arr =
[[125 132 128 136 119 134]
 [127 126 128 133 126 127]
 [127 126 126 136 123 126]
 [128 127 128 129 128 127]
 [132 133 135 104 142 131]
 [130 128 119 134 120 125]
 [127 128 125 135 122 128]]
Rows and columns are counted from 1.
row 1 col 1 = 125
row 1 col 6 = 134
row 7 col 4 = 135
row 3 col 2 = 126
row 7 col 3 = 125
row 6 col 6 = 125
row 4 col 4 = 129
row 2 col 6 = 127
row 1 col 4 = 136
row 4 col 6 = 127
row 2 col 2 = 126
row 3 col 5 = 123
row 6 col 4 = 134
row 3 col 4 = 136
row 4 col 1 = 128

A =
[[127 142 145 101 133]
 [129 122 139 134 111]
 [125 136 141 112 126]
 [132 118 122 145 122]
 [125 130 144 120 115]]
Rows and columns are counted from 1.
row 1 col 1	127
row 5 col 4	120
row 2 col 2	122
row 4 col 4	145
row 4 col 5	122
row 2 col 1	129
row 3 col 2	136
row 1 col 3	145
row 1 col 5	133
row 2 col 4	134

grid = [[123, 129, 116, 139, 128, 111, 123, 134, 142, 127, 131, 109, 138, 128, 131], [123, 123, 134, 125, 131, 138, 134, 131, 118, 133, 121, 140, 129, 136, 122], [147, 136, 129, 119, 115, 127, 114, 110, 132, 120, 135, 128, 116, 110, 134], [110, 117, 126, 136, 131, 128, 130, 141, 125, 142, 113, 130, 146, 147, 114], [127, 130, 133, 127, 139, 134, 142, 133, 123, 123, 135, 132, 120, 129, 135], [121, 127, 131, 131, 142, 133, 144, 139, 123, 127, 132, 131, 126, 135, 132], [133, 133, 127, 128, 133, 126, 133, 128, 131, 121, 138, 123, 121, 122, 137], [144, 140, 134, 121, 138, 134, 141, 122, 127, 110, 150, 129, 104, 111, 149], [128, 130, 128, 129, 132, 128, 133, 130, 128, 125, 132, 127, 125, 127, 132], [142, 131, 140, 113, 123, 145, 127, 114, 116, 125, 129, 147, 112, 119, 128]]
Indices start at 1.
(1, 1): 123
(1, 3): 116
(10, 5): 123
(4, 13): 146
(4, 14): 147
(6, 6): 133
(3, 9): 132
(7, 10): 121
(2, 14): 136
(6, 14): 135
(2, 1): 123
(5, 8): 133
(3, 12): 128
(2, 11): 121
(1, 2): 129
(2, 7): 134
(3, 10): 120
(6, 1): 121
(9, 11): 132
(10, 8): 114
(8, 6): 134
(1, 11): 131
(9, 12): 127
(8, 8): 122
(6, 15): 132
(2, 13): 129
(2, 15): 122
(1, 14): 128
(1, 5): 128
(7, 12): 123
(4, 6): 128
(7, 7): 133

a =
[[130 116 131 134 139]
 [127 116 136 156 149]
 [139 122 138 133 144]
 [134 111 135 136 143]
 [141 119 140 136 148]
 [141 122 140 134 147]]
Rows and columns are counted from 1.
row 1 col 1: 130
row 4 col 3: 135
row 2 col 1: 127
row 6 col 4: 134
row 4 col 4: 136
row 4 col 2: 111
row 3 col 5: 144
row 6 col 2: 122
row 5 col 2: 119
row 2 col 3: 136
row 2 col 5: 149

x =
[[136 136 136 137 136 139 117 122 134]
 [154 155 154 155 155 153 118 118 153]
 [155 156 155 157 156 154 118 118 154]
 [118 117 118 116 116 118 148 147 119]
 [137 136 137 137 136 140 125 131 136]]
Rows and columns are counted from 1.
(1, 1)	136
(4, 1)	118
(3, 2)	156
(5, 9)	136
(2, 9)	153
(2, 4)	155
(2, 7)	118
(4, 5)	116
(3, 4)	157
(1, 2)	136
(2, 5)	155
(5, 8)	131
(1, 5)	136
(5, 5)	136
(1, 3)	136
(3, 7)	118
(4, 8)	147

B =
[[144 136 131 129 128 132 119 128 124 130 126]
 [147 144 140 129 138 139 127 118 125 140 127]
 [155 150 145 127 142 144 126 117 126 145 124]]
Indices start at 1.
(1, 1) => 144
(3, 1) => 155
(3, 6) => 144
(3, 9) => 126
(3, 8) => 117
(1, 9) => 124
(2, 11) => 127
(1, 10) => 130
(2, 8) => 118
(3, 3) => 145
